Below are the code and all the weights of a small trained network. Each question names an input and a class and asks about switching units off, where a switched-off unit gives its printed mean instead of its output.

import numpy as np


def w(rows, s, z=0):
    codes = np.array(rows[::2]) - 128.0
    scale = np.full(codes.shape[1], s)
    scale[-1] = z or s
    return codes * scale


def f(y):
    return y / 2 * (1 + np.tanh(0.7978845608 * (y + 0.044715 * y**3)))


def log_softmax(a):
    a = a - a.max(-1, keepdims=True)
    return a - np.log(np.exp(a).sum(-1, keepdims=True))


def net(x, mask):
    res = np.array(x, float).reshape(1, 8) / 4 @ E
    y = f(res @ A[0][:, :-1].T + A[0][:, -1])
    res = res + np.where(mask, y, B[0][:, -1]) @ B[0][:, :-1]
    return log_softmax(res[-1] @ U[:, :-1].T + U[:, -1])


A, B = {}, {}
E = w([
[104,147,77,139,121,179,218,126,209],'x0',
[254,135,34,118,115,63,178,135,144],'x1',
[187,73,183,47,182,101,133,31,147],'x2',
[203,158,216,164,40,130,145,94,146],'x3',
[164,167,37,118,163,207,131,69,86],'x4',
[135,136,162,170,84,65,204,153,182],'x5',
[45,50,36,152,149,59,128,99,160],'x6',
[103,125,110,159,44,232,155,55,36],'x7',
],0.0087)
A[0] = w([
[78,117,85,181,96,211,115,152,57,158],'N0',
[29,38,111,103,144,186,58,82,79,187],'N1',
[223,193,144,131,100,254,179,43,95,175],'N2',
[120,136,231,52,153,179,156,109,145,218],'N3',
[131,79,254,152,84,32,132,152,104,138],'N4',
[143,74,46,119,128,88,147,23,121,200],'N5',
[155,9,50,158,147,55,156,12,89,141],'N6',
[200,163,163,163,90,56,192,179,152,72],'N7',
[138,186,57,155,45,116,153,183,215,187],'N8',
[135,141,53,215,60,112,124,124,139,94],'N9',
[87,114,104,217,112,101,143,186,238,117],'N10',
[166,188,159,131,92,70,175,137,99,10],'N11',
[112,138,138,146,200,21,13,244,68,199],'N12',
[128,128,191,44,186,87,110,63,163,255],'N13',
],0.0075,0.0036)
B[0] = w([
[57,164,60,108,106,142,40,79,81,213],'N0',
[98,2,146,168,171,218,70,92,100,227],'N1',
[233,209,44,107,72,72,99,74,81,249],'N2',
[119,115,128,97,150,118,143,55,187,189],'N3',
[56,101,221,166,27,194,54,134,149,208],'N4',
[87,92,112,92,162,113,93,93,116,202],'N5',
[101,31,175,32,203,129,143,75,160,206],'N6',
[66,101,209,119,80,175,71,141,159,208],'N7',
[74,169,187,122,184,106,145,159,118,219],'N8',
[131,130,138,82,151,62,161,79,109,182],'N9',
[101,204,91,149,116,138,139,212,180,203],'N10',
[120,159,122,164,127,246,58,117,169,161],'N11',
[150,97,72,93,164,20,87,174,158,234],'N12',
[167,92,197,106,187,94,140,155,181,206],'N13',
],0.0077,0.012)
U = w([
[234,220,62,96,51,152,69,52,63,113],'0',
[168,65,95,203,91,120,169,164,118,2],'1',
[48,188,73,94,152,148,228,156,128,117],'2',
[65,87,56,159,69,197,31,112,82,93],'3',
[111,53,215,128,107,199,84,116,132,138],'4',
[184,231,120,156,140,100,156,140,32,72],'5',
[168,71,123,37,206,5,84,90,134,235],'6',
[174,206,84,124,87,30,118,254,154,182],'7',
],0.007,0.0036)

Each question gives the input, the list of numbers given to net, and the class t.
The units are the neurons (one row each of A and B). Each row of codes is followed by its name. A weight is (code - 128) times the scale printed after its matrix; where a second scale follows, it is the last column's (A, B and U).
mask holds one flag per neuron, in row order. A switched-off neuron (its flag False) gives its mean, the last column of its row in B, instead of its output. The means were averaged over made-up inputs and are rounded, as every weight is.
A unit's drop is (log p(t) with every unit on - log p(t) with that unit switched off) / (log p(t) with every unit on - log p(t) with every unit switched off).
The circuit of an input: a set's keep is (log p(t) with only the set's units on - log p(t) with every unit switched off) / (log p(t) with every unit on - log p(t) with every unit switched off). Starting from the 12 units with the biggest drops (on a tie, the unit counted first), units are removed one at a time, each time the one whose removal leaves the highest keep (on an exact tie, the one counted first), for as long as the keep stays at least 0.8.
units of the circuit, in order: the units of the circuit, biggest drop first
top k neurons: the k neurons with the biggest drops, biggest first
drop when u is switched off: that unit's drop, to one decimal
input [-4,-3,4,5,3,3,4,0], class 4: units of the circuit, in order -> N12
input [8,-8,-1,-1,-6,5,-3,-5], class 7: top 3 neurons -> N10, N1, N6
input [8,7,6,7,-3,8,0,7], class 0: top 3 neurons -> N2, N1, N13
input [-4,8,0,0,-6,7,3,-5], class 4: top 2 neurons -> N4, N7
input [-5,4,-7,-6,4,-1,7,4], class 6: top 4 neurons -> N6, N9, N4, N12
input [8,-2,7,-3,-5,5,0,-7], class 4: top 4 neurons -> N4, N2, N12, N7
input [1,8,6,8,-6,2,-5,5], class 0: top 2 neurons -> N2, N1
input [1,-6,-4,-4,-6,2,3,-5], class 7: top 2 neurons -> N10, N12
input [-1,6,4,3,-1,6,-7,-2], class 4: top 2 neurons -> N7, N4
input [-3,7,-5,-1,-8,8,-4,-1], class 4: top 2 neurons -> N7, N4
input [0,-5,5,-4,0,-8,-1,1], class 4: top 2 neurons -> N1, N2
input [7,0,-2,3,-2,5,7,-6], class 7: top 2 neurons -> N10, N1
input [-8,6,0,-2,-4,7,-4,-2], class 4: top 2 neurons -> N4, N7
input [0,0,2,4,8,-1,-7,-8], class 0: units of the circuit, in order -> N2
input [-2,7,-5,1,8,5,5,2], class 6: top 2 neurons -> N6, N9
input [3,0,-1,-8,4,5,-2,1], class 2: drop when N2 is switched off -> 0.3
input [2,2,8,5,-6,-3,-7,-3], class 4: drop when N4 is switched off -> 0.3
input [8,0,6,3,-1,4,1,8], class 0: drop when N2 is switched off -> 0.8
input [8,5,3,6,-6,5,-6,7], class 0: drop when N2 is switched off -> 4.5
input [6,3,-8,-2,-7,7,5,4], class 2: units of the circuit, in order -> N8
